Below are the code and all the weights of a small trained network. Each question names an input and a class and asks about switching units off, where a switched-off unit gives its printed mean instead of its output.

import numpy as np


def w(rows, s, z=0):
    codes = np.array(rows[::2]) - 128.0
    scale = np.full(codes.shape[1], s)
    scale[-1] = z or s
    return codes * scale


def norm(h):
    return h / np.sqrt((h * h).mean(-1, keepdims=True) + 1e-5)


def f(y):
    return np.maximum(y, 0)


def log_softmax(a):
    a = a - a.max(-1, keepdims=True)
    return a - np.log(np.exp(a).sum(-1, keepdims=True))


def net(x, mask):
    res = np.array(x, float).reshape(1, 8) / 4 @ E
    u = 0
    for l in range(2):
        y = f(norm(res) @ A[l][:, :-1].T + A[l][:, -1])
        res = res + np.where(mask[u : u + 14], y, B[l][:, -1]) @ B[l][:, :-1]
        u += 14
    return log_softmax(norm(res)[-1] @ U[:, :-1].T + U[:, -1])


A, B = {}, {}
E = w([
[136,112,104,206,51],'x0',
[141,164,59,146,189],'x1',
[137,90,75,221,172],'x2',
[115,167,175,164,96],'x3',
[206,69,136,112,54],'x4',
[145,87,107,124,135],'x5',
[190,105,144,153,183],'x6',
[2,98,150,123,119],'x7',
],0.008)
A[0] = w([
[138,107,165,163,75,52],'L0N0',
[146,182,119,115,166,216],'L0N1',
[77,101,112,175,163,221],'L0N2',
[99,175,142,161,73,255],'L0N3',
[123,108,161,178,153,61],'L0N4',
[102,197,128,82,64,216],'L0N5',
[154,156,142,5,205,210],'L0N6',
[165,184,92,151,97,182],'L0N7',
[91,130,97,154,120,226],'L0N8',
[157,101,211,138,161,73],'L0N9',
[130,121,105,120,122,22],'L0N10',
[124,156,138,120,82,15],'L0N11',
[115,148,171,106,111,155],'L0N12',
[165,165,164,165,172,46],'L0N13',
],0.018,0.0026)
B[0] = w([
[81,69,75,79,46,167],'L0N0',
[176,143,125,206,168,183],'L0N1',
[87,99,182,161,152,183],'L0N2',
[86,80,174,126,138,189],'L0N3',
[106,167,210,172,103,151],'L0N4',
[77,117,178,155,233,202],'L0N5',
[8,42,91,189,123,247],'L0N6',
[185,137,188,44,176,177],'L0N7',
[97,84,124,130,149,166],'L0N8',
[153,136,135,238,42,166],'L0N9',
[133,129,123,64,155,131],'L0N10',
[104,86,156,126,158,152],'L0N11',
[112,110,156,153,120,171],'L0N12',
[184,198,177,163,125,164],'L0N13',
],0.017,0.013)
A[1] = w([
[22,108,144,113,181,245],'L1N0',
[156,88,72,67,94,199],'L1N1',
[143,144,115,132,125,47],'L1N2',
[28,108,94,175,217,55],'L1N3',
[75,149,190,140,85,194],'L1N4',
[149,96,129,131,51,147],'L1N5',
[90,135,124,99,133,56],'L1N6',
[107,148,155,42,79,146],'L1N7',
[131,114,74,90,57,31],'L1N8',
[126,148,109,141,115,22],'L1N9',
[133,146,42,169,251,252],'L1N10',
[137,148,132,123,104,25],'L1N11',
[124,114,166,109,104,41],'L1N12',
[147,167,123,114,118,74],'L1N13',
],0.015,0.0026)
B[1] = w([
[80,85,164,141,163,250],'L1N0',
[183,113,141,30,121,138],'L1N1',
[119,118,142,88,150,129],'L1N2',
[63,8,154,113,82,246],'L1N3',
[141,141,119,240,100,188],'L1N4',
[84,107,58,98,72,147],'L1N5',
[108,134,138,140,136,136],'L1N6',
[148,51,82,136,199,137],'L1N7',
[229,110,99,107,110,134],'L1N8',
[72,100,107,68,145,128],'L1N9',
[88,97,213,3,121,178],'L1N10',
[137,120,116,133,151,128],'L1N11',
[103,101,78,152,179,141],'L1N12',
[85,133,148,116,135,130],'L1N13',
],0.017,0.018)
U = w([
[113,227,55,112,102,2],'0',
[176,152,132,192,55,77],'1',
[201,89,47,46,7,119],'2',
[130,209,96,143,43,39],'3',
[33,20,199,187,96,209],'4',
[146,231,61,96,118,40],'5',
[222,186,209,103,175,91],'6',
[135,197,44,89,83,18],'7',
],0.011,0.006)

Each question gives the input, the list of numbers given to net, and the class t.
The units are the neurons (one row each of A and B). Each row of codes is followed by its name. A weight is (code - 128) times the scale printed after its matrix; where a second scale follows, it is the last column's (A, B and U).
mask holds one flag per neuron, layer by layer. A switched-off neuron (its flag False) gives its mean, the last column of its row in B, instead of its output. The means were averaged over made-up inputs and are rounded, as every weight is.
A unit's drop is (log p(t) with every unit on - log p(t) with that unit switched off) / (log p(t) with every unit on - log p(t) with every unit switched off).
unit that matters most: the unit with the biggest drop
top k neurons: the k neurons with the biggest drops, biggest first
top k neurons in layer l: the k neurons of layer l with the biggest drops, biggest first
drop of u: that unit's drop, to one decimal
input [8,6,-6,-5,6,1,5,-6], class 2: unit that matters most => L0N5
input [3,8,8,1,8,-3,-4,-7], class 6: top 2 neurons in layer 0 => (L0N7, L0N6)
input [-2,-6,3,3,7,2,8,6], class 1: top 2 neurons in layer 0 => (L0N9, L0N6)
input [4,-7,2,7,1,7,5,-6], class 2: top 2 neurons in layer 0 => (L0N0, L0N5)
input [7,-3,3,5,8,4,-5,-1], class 2: top 2 neurons => (L0N0, L0N6)
input [-2,8,3,-2,0,-5,-1,-8], class 6: top 3 neurons in layer 0 => (L0N7, L0N13, L0N5)
input [2,5,-1,-3,7,3,6,0], class 2: top 2 neurons in layer 0 => (L0N5, L0N6)
input [1,-4,-2,-2,8,1,0,5], class 2: top 2 neurons in layer 0 => (L0N0, L0N6)
input [0,6,4,4,-1,1,7,-3], class 6: top 2 neurons => (L0N6, L1N3)
input [-1,0,6,-2,4,5,6,-7], class 6: top 2 neurons in layer 0 => (L0N6, L0N0)
input [8,-2,-2,0,8,2,-2,-3], class 2: top 2 neurons => (L0N6, L0N0)
input [2,-1,4,-7,6,7,-1,1], class 2: top 2 neurons => (L0N5, L0N6)
input [6,4,3,-5,-8,-7,2,-5], class 6: top 2 neurons in layer 1 => (L1N3, L1N0)
input [-2,6,4,3,2,3,8,-4], class 6: unit that matters most => L1N3
input [-2,-5,-2,6,8,7,2,2], class 2: drop of L0N0 => 0.4
input [2,5,7,-1,5,2,-3,-4], class 6: drop of L0N7 => 0.1
input [5,-1,7,4,7,3,6,-4], class 2: drop of L0N5 => 0.2
